Here is a tiny trained network, its code and every weight. The questions are about switching its units off for an input and a class, where a switched-off unit gives its printed mean instead of its output.

import numpy as np


def w(rows, s, z=0):
    codes = np.array(rows[::2]) - 128.0
    scale = np.full(codes.shape[1], s)
    scale[-1] = z or s
    return codes * scale


def norm(h):
    return h / np.sqrt((h * h).mean(-1, keepdims=True) + 1e-5)


def f(y):
    return y / 2 * (1 + np.tanh(0.7978845608 * (y + 0.044715 * y**3)))


def log_softmax(a):
    a = a - a.max(-1, keepdims=True)
    return a - np.log(np.exp(a).sum(-1, keepdims=True))


def net(x, mask):
    res = np.array(x, float).reshape(1, 7) / 4 @ E
    u = 0
    for l in range(4):
        y = f(norm(res) @ A[l][:, :-1].T + A[l][:, -1])
        res = res + np.where(mask[u : u + 3], y, B[l][:, -1]) @ B[l][:, :-1]
        u += 3
    return log_softmax(norm(res)[-1] @ U[:, :-1].T + U[:, -1])


A, B = {}, {}
E = w([
[115,59,56,77,66,167],'x0',
[135,123,130,135,121,117],'x1',
[86,22,253,151,156,203],'x2',
[121,136,108,251,46,130],'x3',
[78,157,187,56,44,112],'x4',
[87,143,87,148,163,156],'x5',
[162,102,141,137,95,79],'x6',
],0.004)
A[0] = w([
[136,255,27,107,49,54,107],'0.n1',
[159,18,2,16,50,200,73],'0.n2',
[184,221,240,160,231,34,3],'0.n3',
],0.0049,0.0022)
B[0] = w([
[212,172,132,148,163,164,253],'0.n1',
[95,129,122,248,120,2,228],'0.n2',
[51,168,92,204,127,94,192],'0.n3',
],0.0095,0.0031)
A[1] = w([
[139,149,84,254,102,59,254],'1.n1',
[99,14,221,135,150,212,50],'1.n2',
[234,95,109,193,195,198,192],'1.n3',
],0.0061,0.0024)
B[1] = w([
[11,23,171,52,154,157,255],'1.n1',
[253,227,204,234,1,161,184],'1.n2',
[164,85,91,58,72,193,182],'1.n3',
],0.0057,0.007)
A[2] = w([
[67,56,156,49,191,86,126],'2.n1',
[158,181,216,2,172,78,254],'2.n2',
[235,121,145,176,39,203,217],'2.n3',
],0.0051,0.00081)
B[2] = w([
[157,46,122,24,40,146,204],'2.n1',
[133,3,193,109,117,232,181],'2.n2',
[99,169,221,11,165,160,255],'2.n3',
],0.0046,0.0033)
A[3] = w([
[209,218,2,52,137,31,95],'3.n1',
[91,102,132,23,116,236,251],'3.n2',
[33,248,168,202,189,73,209],'3.n3',
],0.0053,0.0032)
B[3] = w([
[168,249,255,178,122,177,147],'3.n1',
[99,93,105,6,55,160,253],'3.n2',
[53,45,13,93,119,44,178],'3.n3',
],0.0068,0.0055)
U = w([
[2,71,65,229,198,22,133],'0',
[107,131,103,63,123,173,245],'1',
[241,241,200,247,169,238,93],'2',
[105,108,101,69,133,167,116],'3',
[146,96,69,48,127,184,33],'4',
[105,67,131,48,176,169,4],'5',
],0.0059,0.0028)

Each question gives the input, the list of numbers given to net, and the class t.
The units are the neurons (one row each of A and B). Each row of codes is followed by its name. A weight is (code - 128) times the scale printed after its matrix; where a second scale follows, it is the last column's (A, B and U).
mask holds one flag per neuron, layer by layer. A switched-off neuron (its flag False) gives its mean, the last column of its row in B, instead of its output. The means were averaged over made-up inputs and are rounded, as every weight is.
A unit's drop is (log p(t) with every unit on - log p(t) with that unit switched off) / (log p(t) with every unit on - log p(t) with every unit switched off).
The circuit of an input: a set's keep is (log p(t) with only the set's units on - log p(t) with every unit switched off) / (log p(t) with every unit on - log p(t) with every unit switched off). Starting from all 12 units, units are removed one at a time, each time the one whose removal leaves the highest keep (on an exact tie, the one counted first), for as long as the keep stays at least 0.8.
units of the circuit, in order: the units of the circuit, biggest drop first
most important unit: the unit with the biggest drop
top k neurons: the k neurons with the biggest drops, biggest first
k most important neurons of layer l: the k neurons of layer l with the biggest drops, biggest first
drop when u is switched off: that unit's drop, to one decimal
input [8,6,-5,8,5,-3,-3], class 0: units of the circuit, in order	(0.n2 3.n2)
input [3,-4,8,-1,6,-7,4], class 2: units of the circuit, in order	(1.n2 1.n1)
input [-3,7,8,-7,8,-1,-5], class 2: top neuron	(1.n2)
input [0,6,-8,-2,6,2,-7], class 2: units of the circuit, in order	(3.n1 0.n1)
input [8,6,3,8,5,5,-4], class 0: units of the circuit, in order	(0.n2 1.n3)
input [-7,5,-5,-3,6,7,6], class 0: 2 most important neurons of layer 3	(3.n3 3.n2)
input [-5,-5,-2,7,-5,7,0], class 3: units of the circuit, in order	(0.n2 1.n1)
input [-6,-1,-8,6,8,8,4], class 2: top 4 neurons	(0.n1 0.n2 3.n1 3.n2)
input [0,8,-8,5,-7,-3,-4], class 2: top 3 neurons	(0.n1 3.n1 2.n2)
input [-6,-1,-8,-2,-7,-7,4], class 2: top 3 neurons	(0.n2 3.n1 0.n1)
input [2,4,-7,-2,1,-6,3], class 2: top 4 neurons	(0.n1 3.n1 2.n1 3.n3)
input [3,5,5,-5,2,1,0], class 2: top 3 neurons	(1.n2 0.n3 1.n1)
input [7,8,7,-7,3,7,-2], class 0: 2 most important neurons of layer 0	(0.n2 0.n1)
input [-8,3,-2,5,3,-5,2], class 0: top 2 neurons	(0.n3 3.n2)
input [-7,-8,-4,-7,7,4,1], class 0: most important unit	0.n3
input [3,-2,7,2,4,0,6], class 2: top 2 neurons	(1.n2 1.n1)
input [8,-2,7,5,6,1,7], class 0: top 2 neurons	(0.n2 1.n3)
input [1,1,-4,2,1,-4,-1], class 2: 2 most important neurons of layer 0	(0.n1 0.n3)
input [2,-4,-8,7,2,0,0], class 2: 2 most important neurons of layer 3	(3.n1 3.n3)
input [-2,4,-5,3,-4,-4,-3], class 2: units of the circuit, in order	(3.n1)
input [-6,-2,-2,-3,4,-4,4], class 0: top 2 neurons	(0.n3 1.n3)
input [5,-1,3,0,2,2,-4], class 0: 2 most important neurons of layer 2	(2.n3 2.n2)
input [-4,0,-3,7,-4,-1,-3], class 5: drop when 2.n3 is switched off	0.0
input [8,-5,-5,-1,7,-7,1], class 0: drop when 2.n3 is switched off	0.2
input [-7,-8,2,-2,-1,3,-2], class 0: drop when 1.n3 is switched off	0.1
input [-8,1,3,0,-4,-4,-3], class 0: drop when 0.n3 is switched off	1.6
